Below is a small trained network, with its code and all its weights. Each question gives an input and a target symbol and asks what happens when units are switched off, that is, made to give their printed mean instead of their output.

import numpy as np


def w(rows, s, z=0):
    codes = np.array(rows[::2]) - 128.0
    scale = np.full(codes.shape[1], s)
    scale[-1] = z or s
    return codes * scale


def f(y):
    return np.maximum(y, 0)


def softmax(a):
    e = np.exp(a - a.max(-1, keepdims=True))
    return e / e.sum(-1, keepdims=True)


def log_softmax(a):
    a = a - a.max(-1, keepdims=True)
    return a - np.log(np.exp(a).sum(-1, keepdims=True))


def net(x, mask):
    ids = ['αδεζθλπσφψω'.index(c) for c in x.split()]
    T = len(ids)
    res = E[ids] + P[:T]
    q, k, v = (res @ M[0].T for M in (Q, K, V))
    z = softmax(np.where(np.tri(T) > 0, q @ k.T / 3**0.5, -1e9)) @ v
    res = res + np.where(mask[0], z, O[0][:, -1]) @ O[0][:, :-1]
    y = f(res @ A[0][:, :-1].T + A[0][:, -1])
    res = res + np.where(mask[1:13], y, B[0][:, -1]) @ B[0][:, :-1]
    return log_softmax(res[-1] @ U[:, :-1].T + U[:, -1])


Q, K, V, O, A, B = {}, {}, {}, {}, {}, {}
E = w([
[170,146,162,112],'α',
[44,124,230,74],'δ',
[202,151,147,114],'ε',
[71,44,153,165],'ζ',
[176,144,168,116],'θ',
[140,218,190,144],'λ',
[192,138,83,101],'π',
[125,117,74,223],'σ',
[47,190,50,126],'φ',
[200,36,240,75],'ψ',
[19,247,143,43],'ω',
],0.015)
P = w([
[253,72,76,53],'0',
[223,106,114,103],'1',
[185,135,137,122],'2',
[145,156,146,144],'3',
[113,171,162,167],'4',
[82,184,156,188],'5',
[57,200,166,210],'6',
[46,195,169,223],'7',
[44,194,164,225],'8',
],0.0063)
Q[0] = w([
[81,25,86,111],'h0',
[87,126,115,80],'h0',
[134,3,83,157],'h0',
],0.012)
K[0] = w([
[186,73,115,17],'h0',
[127,135,164,73],'h0',
[251,41,92,78],'h0',
],0.014)
V[0] = w([
[134,166,248,35],'h0',
[254,63,163,197],'h0',
[118,110,122,233],'h0',
],0.006)
O[0] = w([
[107,237,187,103,181],'h0',
[89,140,128,254,3],'h0',
[111,30,143,168,77],'h0',
],0.0069,0.0033)
A[0] = w([
[158,159,95,161,185],'n0',
[186,160,78,202,151],'n1',
[161,43,238,226,112],'n2',
[61,177,67,137,178],'n3',
[100,165,152,94,81],'n4',
[77,127,15,187,40],'n5',
[23,118,183,138,143],'n6',
[194,146,50,154,178],'n7',
[31,51,154,185,3],'n8',
[216,120,84,118,91],'n9',
[194,55,254,46,29],'n10',
[47,190,67,146,171],'n11',
],0.0096,0.003)
B[0] = w([
[74,158,121,144,214],'n0',
[99,231,102,106,223],'n1',
[230,140,254,160,202],'n2',
[180,22,144,81,228],'n3',
[149,166,129,101,216],'n4',
[18,114,183,180,191],'n5',
[123,177,11,146,198],'n6',
[78,121,89,168,254],'n7',
[221,154,46,83,158],'n8',
[133,87,52,151,223],'n9',
[16,47,123,67,229],'n10',
[163,30,107,104,243],'n11',
],0.0085,0.0048)
U = w([
[131,146,124,122,73],'α',
[19,164,125,109,2],'δ',
[132,187,52,138,123],'ε',
[125,135,124,134,48],'ζ',
[146,146,134,115,89],'θ',
[50,138,149,185,140],'λ',
[143,202,166,127,187],'π',
[248,109,130,153,103],'σ',
[97,58,110,114,179],'φ',
[145,92,162,127,249],'ψ',
[183,134,124,52,33],'ω',
],0.013,0.0074)

Each question gives the input, a string of symbols that net reads in full, and the target symbol t.
The units are the heads (3 rows each of Q, K, V and O) and the neurons (one row each of A and B). Each row of codes is followed by its name. A weight is (code - 128) times the scale printed after its matrix; where a second scale follows, it is the last column's (O, A, B and U).
mask holds one flag per unit, heads first, then neurons. A switched-off unit (its flag False) gives its mean, the last column of its rows in O or B, instead of its output. The means were averaged over made-up inputs and are rounded, as every weight is.
A unit's drop is (log p(t) with every unit on - log p(t) with that unit switched off) / (log p(t) with every unit on - log p(t) with every unit switched off).
The circuit of an input: a set's keep is (log p(t) with only the set's units on - log p(t) with every unit switched off) / (log p(t) with every unit on - log p(t) with every unit switched off). Starting from the 12 units with the biggest drops (on a tie, the unit counted first), units are removed one at a time, each time the one whose removal leaves the highest keep (on an exact tie, the one counted first), for as long as the keep stays at least 0.8.
units of the circuit, in order: the units of the circuit, biggest drop first
top k neurons: the k neurons with the biggest drops, biggest first
drop of u: that unit's drop, to one decimal
input λ φ θ α, target φ: units of the circuit, in order : n10, h0
input φ θ σ λ σ π σ π α, target σ: units of the circuit, in order : h0, n2, n8
input ε ε ε φ ω α, target ω: units of the circuit, in order : h0
input θ π σ α, target σ: top 2 neurons : n2, n5
input λ θ π ε, target π: units of the circuit, in order : h0, n11, n3
input δ ζ π λ θ, target π: top 3 neurons : n11, n3, n9
input π α φ σ ω ζ π φ α, target φ: units of the circuit, in order : h0, n10
input λ φ π σ ε, target σ: top 2 neurons : n2, n5
input φ ψ σ π ψ ε, target σ: top 2 neurons : n2, n10
input φ δ σ, target λ: top 2 neurons : n5, n7
input ζ φ σ π δ π φ θ, target φ: drop of n10 : 0.7
input ζ π ε δ ω θ, target ω: drop of n9 : 0.0
input λ φ λ φ φ σ φ α ε, target φ: drop of h0 : 1.8
input π θ ε ω ε, target ω: top neuron : n5
